Below are the code and all the weights of a small trained network. Each question names an input and a class and asks about switching units off, where a switched-off unit gives its printed mean instead of its output.

import numpy as np


def w(rows, s, z=0):
    codes = np.array(rows[::2]) - 128.0
    scale = np.full(codes.shape[1], s)
    scale[-1] = z or s
    return codes * scale


def f(y):
    return y / 2 * (1 + np.tanh(0.7978845608 * (y + 0.044715 * y**3)))


def log_softmax(a):
    a = a - a.max(-1, keepdims=True)
    return a - np.log(np.exp(a).sum(-1, keepdims=True))


def net(x, mask):
    res = np.array(x, float).reshape(1, 6) / 4 @ E
    y = f(res @ A[0][:, :-1].T + A[0][:, -1])
    res = res + np.where(mask, y, B[0][:, -1]) @ B[0][:, :-1]
    return log_softmax(res[-1] @ U[:, :-1].T + U[:, -1])


A, B = {}, {}
E = w([
[127,131,132,139,122,126,131,128,127],'x0',
[133,130,135,138,129,125,126,136,134],'x1',
[45,254,104,130,137,162,108,229,136],'x2',
[123,181,164,148,232,82,60,109,24],'x3',
[147,123,46,220,199,157,230,130,86],'x4',
[131,125,117,128,124,121,123,135,125],'x5',
],0.0078)
A[0] = w([
[151,112,199,109,140,57,68,72,107,142],'N0',
[145,111,204,112,136,47,73,77,104,147],'N1',
[158,55,127,87,10,165,180,120,253,198],'N2',
[30,237,139,106,144,151,60,209,137,84],'N3',
[99,159,53,154,123,218,184,181,143,123],'N4',
[155,114,192,100,139,60,73,77,106,138],'N5',
[150,119,199,101,132,54,82,84,101,143],'N6',
[155,45,144,67,21,153,153,120,241,28],'N7',
[131,134,128,127,136,131,126,120,140,128],'N8',
[200,37,101,155,141,121,178,70,113,167],'N9',
[165,79,121,125,94,142,176,84,139,93],'N10',
[97,159,47,162,118,222,194,190,156,122],'N11',
[95,149,55,159,121,209,195,197,151,121],'N12',
[128,130,134,125,121,126,135,131,119,128],'N13',
[61,147,176,35,41,134,67,163,214,3],'N14',
[172,106,52,235,227,123,224,93,53,77],'N15',
[152,116,199,103,132,58,69,74,100,140],'N16',
[145,122,182,114,133,77,90,98,117,137],'N17',
[40,224,146,121,146,136,54,201,110,205],'N18',
],0.0052,0.0061)
B[0] = w([
[82,157,105,130,56,57,195,113,143,191],'N0',
[78,162,109,131,48,46,203,125,150,193],'N1',
[227,92,173,137,194,216,58,128,85,254],'N2',
[202,147,224,78,127,164,94,195,51,196],'N3',
[94,97,76,195,132,125,144,56,185,176],'N4',
[84,158,102,137,63,74,189,126,154,185],'N5',
[84,159,104,138,54,68,192,121,141,186],'N6',
[156,197,254,25,65,95,157,236,9,184],'N7',
[123,134,131,127,125,131,116,127,131,128],'N8',
[168,148,189,87,122,150,119,179,68,205],'N9',
[168,91,125,149,170,171,74,116,127,148],'N10',
[96,100,71,221,127,100,148,37,190,184],'N11',
[100,101,61,209,127,118,147,60,188,179],'N12',
[122,133,133,125,124,129,115,121,130,128],'N13',
[246,56,125,182,225,227,32,91,123,169],'N14',
[209,143,232,56,115,170,97,200,38,204],'N15',
[82,154,107,138,53,60,196,117,147,190],'N16',
[102,144,108,130,90,87,164,124,126,163],'N17',
[189,81,137,156,187,191,68,110,118,236],'N18',
],0.0054,0.0077)
U = w([
[128,159,170,60,104,117,136,198,83,254],'0',
[164,87,126,146,183,184,91,106,122,24],'1',
[2,125,38,166,106,84,188,39,225,103],'2',
],0.0093,0.00092)

Each question gives the input, the list of numbers given to net, and the class t.
The units are the neurons (one row each of A and B). Each row of codes is followed by its name. A weight is (code - 128) times the scale printed after its matrix; where a second scale follows, it is the last column's (A, B and U).
mask holds one flag per neuron, in row order. A switched-off neuron (its flag False) gives its mean, the last column of its row in B, instead of its output. The means were averaged over made-up inputs and are rounded, as every weight is.
A unit's drop is (log p(t) with every unit on - log p(t) with that unit switched off) / (log p(t) with every unit on - log p(t) with every unit switched off).
The circuit of an input: a set's keep is (log p(t) with only the set's units on - log p(t) with every unit switched off) / (log p(t) with every unit on - log p(t) with every unit switched off). Starting from the 12 units with the biggest drops (on a tie, the unit counted first), units are removed one at a time, each time the one whose removal leaves the highest keep (on an exact tie, the one counted first), for as long as the keep stays at least 0.8.
units of the circuit, in order: the units of the circuit, biggest drop first
unit that matters most: the unit with the biggest drop
top k neurons: the k neurons with the biggest drops, biggest first
drop of u: that unit's drop, to one decimal
input [3,5,4,4,3,6], class 1: units of the circuit, in order : (N18 N7)
input [5,1,1,-1,-6,4], class 1: unit that matters most : N14
input [-6,3,1,-7,-8,7], class 1: top 2 neurons : (N14 N2)
input [6,5,6,2,4,-1], class 1: top 2 neurons : (N18 N3)
input [2,-2,3,0,-1,6], class 1: units of the circuit, in order : (N7 N1)
input [-4,-6,0,7,8,2], class 0: top 4 neurons : (N15 N2 N14 N18)
input [-8,2,-8,5,1,-6], class 0: top 2 neurons : (N9 N15)
input [1,-3,8,7,2,8], class 1: top 2 neurons : (N18 N7)
input [7,2,-5,1,-5,-1], class 2: top 2 neurons : (N15 N3)
input [0,-4,-3,8,8,-2], class 0: drop of N15 : 0.3
input [5,-2,-6,-6,0,-1], class 0: drop of N7 : 2.0
input [0,6,-2,4,6,2], class 0: drop of N18 : 0.3
input [0,-3,6,0,-2,-6], class 1: drop of N18 : 0.2
input [0,1,2,-7,0,8], class 1: unit that matters most : N2
